Every row comes from one small tree of marks. Brackets hold a mark, then the marks that hang from it, in the order of their numbers. Every link used is in the known rows. Which tree was each row made from?
Each row is shifted at random along 7 fixed directions that mean nothing.
Known rows:
(z896 (z232 z894) (z948 (z760 (z365 (z873 z306)) z452))): [-0.66 -2.80  0.98 -2.57 -2.44  2.65  0.09 -1.34 -0.26 -2.83  2.24  1.38
  0.62 -0.46 -0.25  2.53  0.00  0.49  0.26  2.69 -1.06 -0.82  0.14  2.71
 -1.54 -0.79 -1.69 -2.14  3.06  0.38  2.73 -2.09 -2.82 -2.23  2.69  1.80
  1.34  1.89  1.78  1.44  0.05]
(z873 (z306 z365) z896): [ 2.37  2.82 -0.52  0.81  0.29 -0.05 -0.80  1.70  2.00 -1.95  1.19  1.27
 -0.52  0.26 -1.63 -0.12  1.12 -1.43  2.10 -1.06  1.86  0.07 -0.34 -1.88
 -0.04  0.38  0.91 -2.22  2.88  0.99  3.25  1.16  0.03 -2.10  0.76  0.37
  1.68 -1.19 -0.60  2.24 -1.64]
(z232 (z873 z306 (z760 z365 z452) (z896 z948)) z894): [-0.79  1.11 -1.11 -3.65 -0.71 -0.47 -2.65 -4.15 -3.14  1.72  2.01 -1.63
  1.33  2.46 -5.85  0.42  2.27  1.09  2.37  0.96 -2.41  1.82  1.55  2.76
 -3.97 -6.00 -1.75 -2.83  0.65 -1.95 -1.87 -2.44  1.11 -1.11  3.31  2.55
  1.52 -1.09 -0.56 -1.79 -1.03]
(z873 (z232 z894) (z306 z948)): [-3.44  0.86  0.53  1.60  0.15  0.64 -0.19  1.22  0.19 -2.20  1.41  0.10
 -1.74 -0.76  0.87  1.23  0.83  0.81  0.85  1.06 -0.70 -0.60 -1.53  3.87
  0.65 -0.37 -0.67  0.44 -0.65 -1.82  2.77 -0.27  1.77  4.38 -0.19 -2.47
 -0.39 -1.86 -0.88 -0.56  0.16]
(z365 (z873 z232 (z306 z948)) (z894 (z760 z452)) z896): [-0.61  1.20  1.76  2.11 -0.43  0.02  4.49  0.90  0.20 -0.46 -0.61 -0.53
 -0.78  0.96  4.36  0.50  0.93 -0.82  0.22 -1.24 -1.25  1.10 -1.06  0.59
  1.96  0.25 -1.10  0.27 -0.16 -0.01  0.85  2.44 -0.64  2.47  0.33  1.86
 -1.62 -0.77 -0.53 -1.15  0.59]
(z306 (z452 (z365 (z896 z948))) z894): [-1.08  2.92  0.08 -3.03 -1.51 -1.48 -0.43  0.70 -1.41  1.26 -1.55 -2.46
  2.37 -1.25  2.07 -0.13 -2.02 -0.62  0.47 -0.96  0.25 -1.21 -1.03  3.59
 -1.40 -2.73 -1.27 -0.32 -2.13  0.65  1.17  2.42  0.12  0.18  3.65  0.31
 -2.00 -2.58 -2.05 -1.82  1.23]
(z452 (z232 z894) (z760 (z365 (z873 z306))) (z896 z948)): [ 0.32  0.74  0.13  0.76  0.92  1.82 -0.51 -1.21 -0.88 -2.79 -1.08  0.80
 -1.09  1.03  3.02  1.06 -0.37 -0.90  1.80 -0.79 -1.16  0.79  0.79  0.85
 -1.10 -0.78 -1.35 -0.46 -1.33  0.46  1.76 -0.96  0.50  0.77  0.38  0.05
 -2.71  2.18  0.40 -0.90 -0.25]
(z306 (z365 (z896 z232 z948)) z452 z894): [ 1.48  2.45  0.57  1.05 -2.68 -0.62  0.34  3.79  0.61  1.17  0.06 -0.73
  1.31 -1.72 -0.14  0.84 -1.40  0.94 -0.34 -2.42  3.66 -1.52  0.23 -0.80
  0.68  0.90  1.01 -2.28 -0.39  3.38  2.28  4.96  0.17 -2.39  1.01  0.94
  2.39 -1.32 -0.62  2.04  2.00]
(z948 (z760 (z365 (z873 z232 z306) z896))): [-1.39  0.56  0.92 -0.60  0.10  0.92 -1.47  1.55  4.07 -1.87 -0.81  1.08
 -1.84  0.35  2.49  0.20  0.44 -4.41  1.73  0.06 -0.68 -1.38 -2.05 -0.59
  0.19  2.27  0.44  0.90 -0.43  1.53  0.79  1.45 -0.03  1.65 -0.29  0.72
 -3.18 -1.63 -1.79 -0.85 -0.96]
(z894 (z365 (z873 z896)) (z760 z232)): [-0.94  0.52  0.80 -1.02  0.94  1.56 -2.76  0.01  1.11 -2.27 -1.25  0.69
 -0.65  2.15  3.35 -1.34 -0.23 -1.27  2.54  1.04 -2.49  0.12 -1.35  0.30
 -1.38  0.36 -1.27  1.18 -0.97 -0.51  1.61 -0.19  0.70  2.10  0.80 -0.62
 -4.40 -0.13 -1.21 -1.78 -1.39]
(z232 (z873 z306 z896)): [ 0.53  2.90  1.02  4.32  0.56 -0.76  0.43  0.71 -2.01 -0.86  1.40  0.08
 -1.27  0.74 -4.52 -1.20  3.59  2.84  0.72 -2.87  1.37  2.99  1.17 -1.23
 -0.80 -3.53  0.10 -1.59 -1.17 -0.10 -1.41  0.89  3.05 -0.08 -1.03 -1.00
  1.72 -1.07  0.01 -0.46  0.56]
(z232 (z873 (z760 (z365 z894) z452) z896)): [ 1.24  2.06 -1.16  4.66 -0.54 -1.53  1.74  0.51  5.03  4.03 -1.76  0.90
 -1.32  1.60  1.19 -0.87  5.29 -3.85  2.00 -1.68  0.81 -1.68  2.66 -5.26
  4.15 -0.88  4.13  1.27  2.14  1.14 -4.10 -2.08  1.68 -1.69  0.60  4.71
  0.38  0.12  1.33 -0.30 -2.30]
(z365 (z873 z232) (z894 (z760 z452))): [ 1.51  2.64  0.84  3.24  0.26 -1.03  2.70  0.84  2.03  0.40 -2.05  0.52
 -0.27  2.54  1.84 -0.93  2.45 -0.96  1.16 -1.73  0.58  2.28  1.50 -3.06
  2.32 -0.17  0.95 -0.01  1.82  0.28 -0.75  1.58 -1.31 -0.95 -0.17  2.33
  0.34 -0.35  1.29 -0.09 -0.23]
(z365 z873 z894 (z896 z948)): [-0.70  3.38  0.66 -0.60  0.02  0.53  4.59  1.90  0.46 -4.53 -2.11  0.88
 -1.01 -0.47  5.04  1.11 -0.45 -3.52  1.59 -1.57  1.42  2.67 -1.36  0.85
  0.90 -1.70 -1.72 -1.33  3.81 -0.21  4.32  2.98 -2.79 -2.05  1.66 -0.78
 -2.06  0.72  0.87  0.61  0.52]
(z873 z232 (z306 z948) (z760 z365) z896): [-2.62  1.41  0.89  3.24 -0.58  0.36 -0.76  2.29  0.79  0.30  2.55  0.11
 -1.97  0.98 -3.55  1.34  2.67  0.82  1.75 -0.74  0.33  0.93 -0.81 -0.27
  0.55  0.66  0.72 -1.72 -1.66 -0.07  0.48  2.78  3.43  3.05 -2.59 -0.42
  1.59 -2.14 -1.95 -0.09  0.27]
(z452 (z232 z873 (z894 z760)) z365 (z896 z948)): [ 0.67 -1.22  1.09  4.30 -0.18  3.81 -2.92  1.07 -0.27 -0.60  0.63  2.07
 -1.74 -0.82  0.16  1.10 -1.00  2.22  0.64 -0.52 -0.31 -0.89  1.78 -0.89
 -0.98  2.35 -0.33 -0.55 -4.77  3.30  1.29  1.56  2.30  1.90 -2.35 -0.71
 -1.30  3.15 -0.04  0.19  1.10]
(z452 z365 z760 z894 z896): [ 0.24  0.64  0.52  2.67  1.06  1.55 -2.32  1.18  2.81  1.21 -1.87  1.05
 -1.44 -0.79  4.72  0.57 -1.92 -2.23  0.82 -0.98 -0.31 -2.67  0.44 -0.31
  0.37  3.52  0.36  1.97 -5.65  4.37  0.55  2.02  0.50  3.58 -1.32  1.21
 -4.53  0.02 -1.97 -1.00 -0.11]
(z452 (z232 z873) z365 z760): [-0.90 -0.36  3.11  6.16 -0.52  2.35 -0.24  1.19 -3.44 -0.19  0.23 -0.06
 -1.08 -0.39 -0.01 -0.80  0.82  5.74 -1.69 -1.40  0.75  0.77  1.25  0.96
 -0.14 -2.31 -1.73  0.33 -4.82  2.34 -1.32  1.53  2.63  1.23 -1.48 -1.06
 -1.11  1.02  2.50 -0.83  2.29]
(z452 (z365 (z873 z232 z306 z760 (z896 z948))) z894): [ 2.06  2.15 -1.40 -0.45  0.52 -0.61 -0.51 -1.01  2.03 -1.29  0.07  0.13
  0.02  2.11 -1.54 -0.01  1.77 -2.06  2.19 -2.43 -0.18  1.56  1.56 -1.91
 -0.73 -0.21  0.87 -2.57  0.79  0.50  0.96  1.04 -1.44 -1.01  0.41  2.48
  0.67 -0.49 -1.15 -0.45 -0.90]
(z760 (z232 z873 (z894 (z365 z896)))): [-0.11 -0.97  2.22  5.23 -0.03  2.06 -0.61  1.60 -0.78 -1.73  1.54  2.59
 -1.88  0.18 -1.39 -0.13  0.49  3.15  1.83  1.39  0.40  1.20  1.13 -1.41
  0.51  0.87 -0.26 -1.65 -0.05  0.49  2.90  1.06  1.83  0.45 -1.66 -2.26
  1.38  1.89  1.24  1.92 -0.15]
(z894 (z760 z365 z452)): [ 2.43  5.43 -0.65  1.25  2.05 -1.45 -2.33  1.05  5.43  3.97 -4.04  1.18
 -0.01  1.89 -1.11 -1.86  1.17 -5.07  3.77 -0.63  1.89  0.71  1.94 -4.72
  0.50  1.12  2.74 -0.20  0.80  2.79 -1.97  3.31 -0.45 -1.98 -1.09  2.26
 -0.80 -2.72 -0.97  0.91 -1.90]
(z232 (z873 (z306 z948) z896) z894): [-1.80 -0.02 -0.93 -3.42 -0.65  1.92 -3.73 -1.48 -1.00  0.38  2.48 -1.29
  0.02 -0.44 -3.17  0.78  0.71  1.02  0.71  1.27 -2.94 -1.33 -1.22  4.44
 -3.20 -3.35 -2.36 -0.50 -1.83 -1.26 -0.17 -1.10  1.59  2.29  2.55  0.40
 -0.66 -2.28 -1.48 -2.48 -0.17]
(z894 (z365 z873 (z896 z232))): [ 0.77  2.15  0.25  0.13  0.43 -0.77  1.04 -0.54  1.15 -1.73 -1.79 -0.50
  0.00  1.39  2.92 -1.62  1.11 -1.85  1.10 -2.64 -0.66  0.61  0.26 -1.15
 -0.84 -1.63  0.02  0.44 -0.91  0.62 -0.44  0.31 -0.01 -0.03  1.28  1.72
 -3.39 -0.38 -1.23 -2.33  0.04]
(z452 (z232 z894) (z365 (z873 z306 z760)) (z896 z948)): [ 1.06 -0.22 -0.14  2.51  0.18  0.29  0.37 -2.23 -1.33 -1.80  0.50 -0.39
 -0.45  1.69  0.89  0.41  1.91  1.14  0.47 -2.96 -1.97  0.37  2.29 -0.30
 -0.89 -0.98  0.42 -0.24 -4.16  0.76 -0.48 -1.65  1.73  1.74 -0.17  2.51
 -1.80  2.04 -1.28 -2.37  0.63]
(z894 (z760 (z365 z896) (z452 z232))): [ 0.57  1.51  1.73  2.06  0.27  0.14  0.93 -0.05 -0.08  1.02 -2.27  0.82
  0.04  1.03  3.65 -0.71 -0.34 -0.83  2.29  1.03 -0.15  0.89  0.66 -0.64
  0.50 -0.68 -0.51  0.10  0.52  0.98  0.66  0.69  0.21 -0.48  1.13  0.87
 -1.92  0.75  1.00  0.31 -0.60]
(z760 z232 (z365 (z873 z306) z894 (z896 z948))): [ 2.02 -0.52  1.61  3.24  0.07  1.02  2.41  1.59  3.56 -0.44  0.91  2.29
 -1.40  0.74  0.07  0.97  1.73 -2.83  1.61 -1.02 -1.00 -0.02  0.33 -3.83
  1.97  3.83  1.01 -1.81 -0.56  2.31  1.11  3.36 -1.35 -0.11 -2.46  3.52
  0.11  1.56 -1.79  0.38 -0.64]
(z306 (z365 (z873 (z896 z232))) (z894 z760)): [ 2.13  1.68 -0.77 -2.70 -0.94  0.39 -4.23  0.86  1.88 -1.17  0.06 -0.47
  0.92  2.12 -0.07 -0.28 -0.29 -0.80  1.35 -1.86 -0.42 -0.96 -0.64 -0.77
 -1.96  0.98  0.11 -0.77 -0.20  1.16  1.48  1.82 -0.65 -1.13  1.70  1.83
 -0.84 -1.38 -1.65 -0.40 -0.17]
(z452 (z365 z873 (z896 z948)) (z894 (z760 z232))): [-0.57  0.07  1.14 -0.81  0.24  2.70  0.34  0.93  1.65 -1.56 -1.90  0.85
 -0.79 -0.79  5.55  0.57 -2.38 -2.92  1.24  0.86 -0.75 -0.48 -1.04  1.60
  0.06  0.98 -1.83  0.00 -0.09  1.81  3.40  2.42 -2.31  0.70  0.88  0.22
 -4.03  0.98  0.12 -0.13 -0.03]
(z873 z306 (z760 (z452 z896))): [-0.03  0.80  0.63 -0.08 -0.03  0.45  0.15  0.18  0.54  0.03  1.29  0.50
  0.06  0.83 -1.43  0.64  0.74 -0.53  1.32  1.23  0.07  0.41  0.11  0.43
  0.01 -0.61 -0.39 -1.44  1.92  0.28  1.27  0.11 -0.67 -0.22  1.21  1.59
  0.97 -1.42 -0.36  1.01 -1.40]
(z452 (z232 z894) z365): [-1.83 -0.52  1.27 -0.71 -0.64  3.10 -2.51  0.95 -0.98 -0.22 -0.30  0.01
  0.62 -1.47  1.09  0.37 -2.72  1.30  0.25  2.67 -0.87 -1.25 -1.21  4.28
 -1.34 -1.51 -2.98  0.07 -1.60  0.71  2.62  1.16 -0.27  0.91  1.52 -1.29
 -2.43 -0.44  0.57 -0.55  0.69]
(z894 (z365 (z896 z232 z948)) z760): [ 1.18  1.01  1.33  0.32 -0.56  1.98 -0.83  0.66 -0.18 -0.86  0.21  0.99
  0.05  0.17 -0.95  0.44 -1.05  1.27  0.72 -0.66  0.93  0.98  1.13 -0.82
 -2.58  0.54 -0.88 -2.47 -1.22  3.18  1.21  4.07 -0.61 -1.38 -0.57  0.96
  0.31  0.39  0.00  0.70  1.45]
(z452 z232 z365 z760): [ 3.81 -4.98  2.11  3.12 -1.28  4.28 -2.77 -0.66 -1.50 -4.16  4.72  3.27
 -0.26  0.97 -1.60  1.51 -0.69  6.20  0.08  0.56 -1.50 -0.41  1.88 -1.84
 -1.92  4.47 -1.37 -3.58 -2.47  3.15  4.58  0.80 -1.46 -1.01 -0.70  1.67
  2.90  4.72  1.45  2.16  0.47]
(z306 (z365 z896) z894): [-2.38  1.80  0.63  0.46 -0.37 -1.28 -1.26  2.09  0.35 -2.95 -0.92 -0.14
 -1.14 -0.28  6.93  0.47 -1.37 -1.56  1.67 -0.97 -0.48 -2.47 -2.55  2.95
  0.56  1.40  0.03  2.36 -2.34  0.10  3.79  0.34  1.97  3.58  1.60 -1.68
 -4.65 -0.69 -3.05 -1.09 -0.10]
(z232 (z873 (z760 (z365 z894)) z896)): [-0.46 -0.02 -0.60 -0.15 -0.90  2.20 -2.60  1.71  4.25  0.87  0.77  1.66
 -1.48  0.59 -0.58  0.81  1.62 -3.05  1.98  0.94 -0.41 -2.13 -0.39 -1.74
  0.86  0.94  0.65 -0.46  1.94  1.06  0.10  0.28 -0.01 -0.99  0.76  2.10
 -0.11 -0.02  0.35  0.25 -1.88]
(z365 (z873 z760) (z896 z232)): [-0.75 -0.84  0.69 -0.80 -0.85  2.48  0.60  1.33  2.25 -3.73  0.57  0.72
 -1.37  1.42  2.46  1.05  0.27 -2.02  1.11 -0.88 -0.23  0.72 -1.35 -0.55
  0.02  0.32 -1.05 -1.20  1.93 -0.01  2.52  0.81 -1.53 -0.35  0.70  0.97
 -1.51  0.99  0.07 -0.30  0.14]
(z948 z760 (z894 (z365 z873))): [-1.79  1.09  2.53 -2.04 -1.29  0.09 -1.86  0.74 -1.22 -1.46 -0.06 -0.11
  0.83 -1.06 -1.66 -0.36 -0.59  1.85 -0.74  0.76  0.27 -0.30 -1.13  2.51
 -2.64 -1.46 -1.28  0.59 -2.85  2.61 -0.45  3.02 -0.48 -0.75  1.70  0.27
 -1.21 -4.08 -0.89 -0.94  2.01]
(z232 (z873 (z306 z948) z896) (z894 z365)): [-3.16  5.16 -1.95  0.58  2.12  1.01 -3.76  3.62  4.75 -0.96 -2.84  1.52
 -2.97 -1.17  1.44 -0.42 -0.39 -5.64  3.85  0.73  1.32 -1.71 -2.23  1.06
  0.91  0.73  0.73  1.32  1.22 -0.26  2.80  1.57  2.40  2.73 -0.68 -4.66
 -3.66 -3.47 -1.79  0.67 -2.47]
(z948 (z760 (z365 z873) z452)): [-0.61  0.91  1.72 -0.03  0.16 -0.02 -1.70  0.46  1.11 -2.70 -0.54  1.99
 -0.65  1.04  1.20 -0.26  0.23 -1.29  2.67  1.26 -0.22  0.96 -0.71 -0.63
 -0.68  1.51 -0.12 -0.23  0.85  1.10  2.50  0.76 -0.75 -0.51  0.70 -0.51
 -1.61 -0.31 -0.53  1.29 -1.19]

Write each row's tree:
[-1.16 -1.80  2.30 -2.16 -2.64  3.58  1.44  0.60 -1.37  0.91  1.48 -0.40
  1.47 -2.47  0.62  0.70 -1.41  0.95 -0.74  3.32 -0.23 -0.19 -1.55  3.77
 -0.64 -3.05 -4.02 -1.55  3.03  1.00  2.62  0.97 -2.55 -2.28  3.57  1.34
 -0.32  0.62  2.53  0.66  0.06]  (z760 (z452 (z365 (z873 z232 (z896 z948)))))
[-0.59 -1.51  2.56  3.46 -0.95  1.11  1.69 -0.07 -1.76 -0.54 -0.06  0.30
 -0.47 -0.46  5.43  0.64 -1.19  2.28 -0.67 -0.23 -0.83 -1.03  0.58  2.14
  0.19  0.22 -1.20  0.81 -3.48  2.21  1.40  0.36  0.02  2.12  0.70  1.12
 -2.44  1.97  0.57 -0.68  1.70]  (z452 (z365 (z896 z232)) (z894 z760))
[ 0.95  0.88  0.53  1.94 -0.10 -0.24 -3.62  2.27  1.07 -1.73 -0.01  1.56
  0.18  1.36  0.71  0.10 -1.53  0.92  2.64 -0.45  0.53 -0.74  0.13 -1.49
  0.21  4.29  0.86 -1.39 -2.27  1.15  4.30  2.40  0.49  1.31 -0.60 -1.74
  0.40 -0.11 -2.07  1.51 -0.54]  (z306 (z452 z365 (z760 z232)) z894)
[-0.34  0.32  0.07 -0.40 -0.18 -0.34 -2.86 -1.16 -2.44  0.45  1.82 -1.43
  0.73  0.76 -2.18  1.09 -0.30  3.01  0.64 -2.14 -2.73 -0.13  0.03  2.14
 -3.46  0.67 -1.47 -1.28 -8.89  1.43 -1.09  2.01  2.89  4.90 -0.66  1.45
 -0.75 -1.32 -5.23 -3.77  1.48]  (z873 (z306 (z452 z232 z760 (z894 z365))) (z896 z948))
[ 3.14  1.56  0.19 -1.13 -0.03  1.03 -0.49 -0.52 -0.23  0.42 -1.44  0.01
  1.90 -0.27  0.18 -0.31 -2.49 -0.10  1.39 -0.41 -0.26  1.05  1.15 -0.36
 -1.87 -0.97 -1.61 -2.53 -1.03  2.00  1.81  3.52 -2.08 -1.66  1.73  1.47
 -0.69 -0.33 -0.32 -0.31  0.82]  (z452 z232 (z365 z896) z894)
[ 2.80  0.23  0.45  3.82 -1.06  0.55  1.83  1.92  2.47  0.95 -0.78  0.70
  0.23 -0.95  3.07  0.20  0.43 -0.45 -0.50 -2.80  0.50 -2.19  1.55 -3.43
  2.35  2.82  1.67  0.07 -3.08  3.73  0.32  2.01  0.01 -0.21 -0.15  3.30
 -0.51  1.67 -0.60 -0.28  0.74]  (z306 (z452 z232 (z365 z873 z894) (z896 z948)))
[-0.55 -1.23  2.18  0.70 -1.69  2.80  0.09  1.31 -0.73 -1.27  1.07  1.53
 -0.30 -2.40  0.99  2.69 -1.98  1.49 -0.47  0.68  0.49 -0.42  0.32  1.54
 -1.30  0.99 -1.46 -1.19 -2.27  3.19  2.05  2.31 -0.72  0.37 -0.15  0.07
 -0.32  1.41  0.20  0.83  2.25]  (z452 z894 (z896 z232 (z948 (z760 z365))))
[-3.19 -2.04  1.30 -1.27 -2.11  2.02 -0.42  0.60 -1.81 -2.53  3.62 -1.38
 -0.57  0.63 -1.53  2.17  1.40  2.30 -1.19 -1.17 -2.14 -0.02 -2.17  4.25
 -1.80 -1.52 -2.50 -0.79 -3.14 -0.62  0.14  0.52  0.80  2.78  0.26  1.18
 -0.73 -0.52 -2.05 -2.85  1.76]  (z365 (z873 (z306 z894) z760 (z896 z232 z948)))
[ 0.24 -1.83  2.66  0.14 -2.56  0.82  0.65  0.26  0.57  0.62  0.25  1.59
  1.66 -1.38  0.09  0.37 -0.12  1.00  0.20  3.61  0.16 -1.73  0.40  0.03
  0.74 -0.22  0.20  0.14  1.11  1.96  0.64 -0.33 -1.54 -2.16  2.68  2.00
  1.08 -1.26  1.32  1.52  0.24]  (z948 (z760 z232 (z452 z365)) z894)
[-0.10  2.52  1.26  3.33  0.51  0.72  3.07  2.08  1.72 -1.05 -2.87  0.36
 -1.25 -1.60  6.23 -1.45  0.57 -3.04 -0.04 -1.47  1.93 -0.73 -0.31 -0.38
  2.51 -2.03  0.26  2.25  1.49  1.74  1.39 -0.14 -0.05 -0.93  1.40 -0.12
 -4.37  0.41  1.99  0.14 -0.52]  (z452 (z365 z873) z896)
[-2.04  3.53  0.41  0.47  0.48 -1.74  0.21  0.58 -0.82 -2.03  0.07 -1.05
 -0.54  1.34  0.38 -0.51  2.00  0.16  0.66 -0.77  1.29  0.50 -0.47  2.40
  0.21 -3.43  0.24  0.14  1.69 -0.88  0.99 -0.63  0.95 -0.05  1.75 -0.19
 -0.47 -2.91  0.16  0.25 -0.59]  (z873 (z306 z365) z760)
[ 0.17 -0.20  2.46  1.60 -0.34  1.91  0.16  1.82  1.48  1.38  0.22  1.24
 -0.37 -0.49 -0.48  0.02 -0.39 -1.10  1.75  1.68 -0.08  0.23 -0.50 -1.25
  0.32  0.45 -0.77 -1.37 -0.16  1.67  1.18  3.18  0.01 -0.44 -0.76  0.89
 -0.65  0.07 -0.32  0.47 -0.13]  (z760 z232 (z365 z896))
[ 1.03 -0.98  1.09  2.21 -1.11  2.62 -1.35  0.85  1.68  3.58  1.15  1.23
 -0.25 -0.31 -3.98 -0.26  1.59  0.25  1.36  2.42  0.00 -0.70  1.29 -1.91
  0.61 -1.53  0.02 -1.66  1.70  1.18 -0.82  0.54  0.74 -2.44  0.13  1.92
  2.08  0.41  2.26  1.01 -0.95]  (z760 (z232 (z873 z896) z894) z365)
[-2.10 -0.24  0.89 -1.07 -1.15  1.56 -0.42 -0.05  0.65  1.88  0.08 -0.23
  0.45  0.56 -0.65  0.41  0.86 -0.50  1.10  3.62 -0.28 -0.64  0.19  2.06
  0.55 -3.68 -0.81 -0.52  3.38 -0.73  0.22 -0.90 -0.66 -1.97  2.51  1.73
  0.47 -1.15  2.71  0.40 -0.84]  (z873 (z760 (z232 z894) z365))
[-1.43  0.77  0.36 -2.76 -1.15  2.04 -1.88 -0.30 -2.53 -0.62  0.73 -1.25
  1.50  0.48 -1.08  0.40 -0.73  1.74  0.40  0.71 -2.54  0.20 -1.31  3.68
 -2.39 -3.39 -3.41 -1.17 -1.44 -1.10  0.84  1.17  0.14  1.17  2.57 -0.05
 -1.84 -1.58 -0.74 -2.03  0.67]  (z452 (z232 (z873 (z306 z948) z760 z896)) (z365 z894))
[-1.37  0.60  0.50  1.94 -0.22  2.61 -2.05  1.77 -0.13 -1.01  0.94  0.90
 -1.14 -0.59 -2.31  0.39  0.17  2.45  0.43  1.39  0.34 -0.52  0.11  1.57
 -0.06 -0.65 -0.89 -1.11  0.07  0.45  1.72  1.67  1.15  0.49 -0.21 -1.77
  0.97 -1.24  1.46  1.06  0.16]  (z452 (z232 (z873 (z306 z948) z760) (z894 z365)))
[ 0.99 -0.79  1.83 -2.28 -2.02  0.71 -1.57 -0.60 -0.93 -1.79  0.37  1.70
  2.23 -0.54 -0.81  0.60 -1.64  1.65  1.17  2.93 -0.27 -0.32  0.17  0.75
 -1.86  0.02 -1.03 -1.30  0.65  1.58  2.43  0.44 -2.18 -2.55  3.34  0.75
  0.95 -1.13  0.28  1.45  0.46]  (z948 (z760 (z452 z232 z365)) z894)
[-0.49  2.32 -0.47  0.49 -0.17 -0.55 -2.19  0.76  1.91  1.35 -0.91 -1.10
  0.29 -0.57  1.96 -0.30  0.34 -0.03  0.41 -1.83 -0.06 -2.63  0.10  0.28
 -0.10  1.13  1.18  1.08 -4.96  2.46 -0.02  2.01  1.49  2.46  0.71  1.18
 -1.92 -2.52 -2.15 -1.26  0.71]  (z306 (z452 z365 z760) z948)
[-0.98  2.15  1.30  3.22  0.83 -0.30  0.05  1.46  3.90  3.32 -3.07  0.18
 -1.32  0.99  3.36 -1.48  1.79 -3.37  1.35 -0.05  0.20 -0.84  0.16 -1.49
  2.38  0.51  1.32  2.62 -0.84  1.88 -2.55  1.00  0.84  1.32 -0.86  2.09
 -3.24 -1.28  0.08 -1.13 -1.09]  (z894 (z760 (z365 (z873 z232)) z452))
[ 1.90  3.60 -0.52 -2.75 -1.46 -0.45 -2.28  1.88  0.94  1.11 -1.81 -1.99
  2.14  0.28  1.04 -0.45 -1.58 -0.84 -0.05 -2.76  1.69 -1.26  0.04 -0.28
 -1.23 -0.51  0.24 -0.64 -0.70  2.43  0.58  3.24 -0.43 -1.94  2.50  1.67
 -0.82 -2.25 -1.06 -0.11  1.15]  (z306 (z365 z873) (z452 (z896 z232 z948)) (z894 z760))
[ 1.01  0.60 -0.69  0.08 -0.96 -0.28  0.22  0.13  3.00 -7.26 -0.02  3.85
 -0.88  0.64  1.87  2.20  1.64 -1.84  2.72 -1.05  1.46  0.10  1.48 -2.64
 -0.02  1.95  2.69 -1.38  2.87 -0.07  3.61 -2.44 -1.53 -2.22  0.90 -0.62
  1.52  1.97 -0.02  1.96  0.21]  (z896 z232 (z948 z760 z894))
[-0.51  1.64  0.65 -1.41  0.01 -0.80 -0.21 -0.37  0.04  0.68 -0.16 -1.35
  0.59  0.88  0.47 -0.91  0.77 -1.46  1.20 -0.26 -1.45  0.34 -1.15  1.51
 -0.68 -2.30 -1.40 -0.39 -0.16 -0.55 -0.05  0.24 -0.06  0.47  2.20  1.56
 -1.63 -1.67 -1.14 -2.12 -0.78]  (z760 (z365 (z873 z232 (z306 (z452 z894)) z896)))
[-1.90  3.48  0.65 -2.40 -0.75 -0.27 -1.21  1.11  0.56  2.30 -0.94 -1.65
  1.34 -2.72 -1.59 -0.24 -0.22  0.22 -0.69  0.15  0.24 -1.72 -1.02  3.25
 -1.73 -2.66 -0.62  1.16 -3.81  2.22 -1.65  4.13  0.39  0.69  1.74  0.94
 -1.77 -5.73 -2.04 -2.10  2.21]  (z306 (z948 (z894 z365)))
[ 0.76  2.58  1.02 -3.40 -0.20  0.04  1.92 -0.28  0.90  3.47 -2.27 -0.84
  2.82  1.12 -0.45 -1.29 -0.07 -4.09  2.47  2.82 -1.47  1.75 -1.14  0.47
  0.30 -4.14 -2.52 -1.34  4.75 -1.31 -0.14  1.25 -2.96 -2.83  3.49  2.76
 -1.52 -2.45  0.20 -0.44 -2.20]  (z760 z232 (z365 (z873 z306 z896) z894) z452)
